Below are the code and all the weights of a small trained network. Each question names an input and a class and asks about switching units off, where a switched-off unit gives its printed mean instead of its output.

import numpy as np


def w(rows, s, z=0):
    codes = np.array(rows[::2]) - 128.0
    scale = np.full(codes.shape[1], s)
    scale[-1] = z or s
    return codes * scale


def f(y):
    return y / 2 * (1 + np.tanh(0.7978845608 * (y + 0.044715 * y**3)))


def log_softmax(a):
    a = a - a.max(-1, keepdims=True)
    return a - np.log(np.exp(a).sum(-1, keepdims=True))


def net(x, mask):
    res = np.array(x, float).reshape(1, 5) / 4 @ E
    y = f(res @ A[0][:, :-1].T + A[0][:, -1])
    res = res + np.where(mask, y, B[0][:, -1]) @ B[0][:, :-1]
    return log_softmax(res[-1] @ U[:, :-1].T + U[:, -1])


A, B = {}, {}
E = w([
[72,159,108,211,139,64,1,241],'x0',
[143,9,168,62,175,202,68,196],'x1',
[32,230,194,75,67,214,93,137],'x2',
[190,219,157,168,224,187,173,193],'x3',
[123,106,188,250,154,179,65,26],'x4',
],0.0061)
A[0] = w([
[141,34,147,58,172,185,80,192,118],'neuron 0',
[130,60,140,86,175,176,60,167,62],'neuron 1',
[215,204,183,132,230,210,219,138,92],'neuron 2',
[107,66,126,81,41,119,154,42,45],'neuron 3',
[38,203,159,117,98,136,39,180,62],'neuron 4',
[102,195,104,179,80,72,189,86,48],'neuron 5',
[227,41,67,120,203,113,233,37,68],'neuron 6',
[116,122,190,221,164,125,17,82,111],'neuron 7',
[81,174,173,79,100,166,100,117,20],'neuron 8',
[105,66,119,67,68,127,168,14,66],'neuron 9',
[161,46,190,82,141,219,104,164,108],'neuron 10',
[203,59,80,156,168,20,124,106,4],'neuron 11',
[56,71,79,118,65,70,54,98,26],'neuron 12',
[131,117,146,205,138,148,84,53,53],'neuron 13',
[133,91,163,199,137,173,107,56,87],'neuron 14',
[198,134,147,26,119,187,254,93,123],'neuron 15',
[106,148,70,78,124,66,124,233,76],'neuron 16',
[102,178,148,78,97,195,126,90,48],'neuron 17',
[150,141,90,47,134,56,172,156,34],'neuron 18',
[87,183,149,102,67,173,101,125,20],'neuron 19',
[117,222,108,167,113,56,153,86,88],'neuron 20',
[102,62,104,98,42,120,88,83,52],'neuron 21',
[102,171,172,60,86,216,159,72,40],'neuron 22',
[125,83,145,211,147,184,87,75,13],'neuron 23',
[144,82,45,203,178,19,59,187,61],'neuron 24',
[130,132,46,54,109,78,122,225,84],'neuron 25',
[122,207,82,158,100,79,150,70,51],'neuron 26',
[131,43,165,90,158,170,72,172,48],'neuron 27',
],0.0067,0.0028)
B[0] = w([
[164,162,60,158,81,25,163,40,209],'neuron 0',
[187,171,45,178,69,44,98,37,175],'neuron 1',
[146,226,63,165,228,180,3,214,245],'neuron 2',
[119,178,89,158,200,178,34,201,175],'neuron 3',
[179,29,196,226,79,140,132,220,183],'neuron 4',
[199,158,49,165,89,24,147,36,169],'neuron 5',
[135,38,219,228,34,181,171,204,243],'neuron 6',
[35,163,107,54,105,201,168,122,189],'neuron 7',
[243,84,161,124,31,183,181,182,153],'neuron 8',
[90,171,94,184,229,171,35,195,193],'neuron 9',
[162,161,59,186,96,20,125,50,201],'neuron 10',
[242,115,153,103,70,221,146,180,182],'neuron 11',
[186,209,90,144,208,190,34,202,159],'neuron 12',
[85,190,107,31,61,204,203,102,163],'neuron 13',
[63,166,102,18,75,195,203,109,176],'neuron 14',
[12,135,126,171,126,155,111,120,254],'neuron 15',
[27,187,100,101,81,223,140,112,184],'neuron 16',
[202,51,178,195,47,142,158,165,163],'neuron 17',
[100,197,80,69,41,156,203,110,163],'neuron 18',
[254,77,174,133,36,177,183,178,152],'neuron 19',
[190,121,57,177,106,27,109,66,174],'neuron 20',
[179,197,73,103,183,156,77,174,156],'neuron 21',
[153,45,187,221,20,143,159,173,190],'neuron 22',
[88,195,84,39,54,205,176,128,163],'neuron 23',
[130,44,218,235,98,185,122,218,198],'neuron 24',
[31,178,110,68,70,220,184,115,189],'neuron 25',
[196,151,55,182,79,34,156,49,163],'neuron 26',
[183,151,46,193,55,35,127,49,176],'neuron 27',
],0.0069,0.0074)
U = w([
[217,151,51,136,89,19,160,15,78],'0',
[221,29,202,143,66,179,184,195,15],'1',
[12,196,86,24,88,211,218,84,13],'2',
[175,231,67,135,240,177,1,211,2],'3',
[77,89,167,194,116,152,111,163,230],'4',
[62,66,184,100,230,87,131,92,233],'5',
],0.0088,0.0063)

Each question gives the input, the list of numbers given to net, and the class t.
The units are the neurons (one row each of A and B). Each row of codes is followed by its name. A weight is (code - 128) times the scale printed after its matrix; where a second scale follows, it is the last column's (A, B and U).
mask holds one flag per neuron, in row order. A switched-off neuron (its flag False) gives its mean, the last column of its row in B, instead of its output. The means were averaged over made-up inputs and are rounded, as every weight is.
A unit's drop is (log p(t) with every unit on - log p(t) with that unit switched off) / (log p(t) with every unit on - log p(t) with every unit switched off).
The circuit of an input: a set's keep is (log p(t) with only the set's units on - log p(t) with every unit switched off) / (log p(t) with every unit on - log p(t) with every unit switched off). Starting from the 12 units with the biggest drops (on a tie, the unit counted first), units are removed one at a time, each time the one whose removal leaves the highest keep (on an exact tie, the one counted first), for as long as the keep stays at least 0.8.
units of the circuit, in order: the units of the circuit, biggest drop first
most important unit: the unit with the biggest drop
k most important neurons: the k neurons with the biggest drops, biggest first
drop when u is switched off: that unit's drop, to one decimal
input [2,8,-7,-8,-1], class 0: most important unit => neuron 0
input [-8,5,3,4,-2], class 4: units of the circuit, in order => (neuron 15; neuron 22; neuron 2)
input [-7,-1,-2,6,-4], class 4: 2 most important neurons => (neuron 6; neuron 15)
input [3,1,6,-8,6], class 3: 4 most important neurons => (neuron 12; neuron 21; neuron 6; neuron 3)
input [-6,-6,8,8,1], class 1: 2 most important neurons => (neuron 22; neuron 17)
input [-7,-4,-4,-2,6], class 4: 2 most important neurons => (neuron 6; neuron 9)
input [1,-3,4,4,2], class 1: units of the circuit, in order => (neuron 9; neuron 15)
input [6,-5,-8,1,3], class 1: units of the circuit, in order => (neuron 24; neuron 11)
input [-3,6,-5,7,-8], class 2: 2 most important neurons => (neuron 25; neuron 18)
input [-5,2,-4,-5,3], class 3: units of the circuit, in order => (neuron 9; neuron 3)
input [-6,-5,5,-8,6], class 3: 3 most important neurons => (neuron 9; neuron 3; neuron 21)
input [0,-7,3,-2,8], class 2: 4 most important neurons => (neuron 7; neuron 13; neuron 14; neuron 23)
input [-1,7,8,-7,1], class 1: 2 most important neurons => (neuron 4; neuron 8)
input [5,6,-7,5,-4], class 1: units of the circuit, in order => (neuron 24)
input [6,8,-5,-6,7], class 0: 2 most important neurons => (neuron 27; neuron 1)
input [7,3,6,-5,-7], class 2: 3 most important neurons => (neuron 25; neuron 16; neuron 6)
input [-6,-1,2,-4,-1], class 4: 2 most important neurons => (neuron 2; neuron 22)
input [3,5,-7,6,4], class 1: 4 most important neurons => (neuron 24; neuron 11; neuron 15; neuron 9)
input [-3,-1,-5,-1,2], class 1: 3 most important neurons => (neuron 6; neuron 11; neuron 2)
input [-2,-3,-4,0,-5], class 2: most important unit => neuron 18
input [-8,2,-2,-5,4], class 4: drop when neuron 23 is switched off => 0.0
input [-4,-3,-6,-6,2], class 1: drop when neuron 1 is switched off => 0.1
input [1,6,2,5,8], class 2: drop when neuron 7 is switched off => 0.2
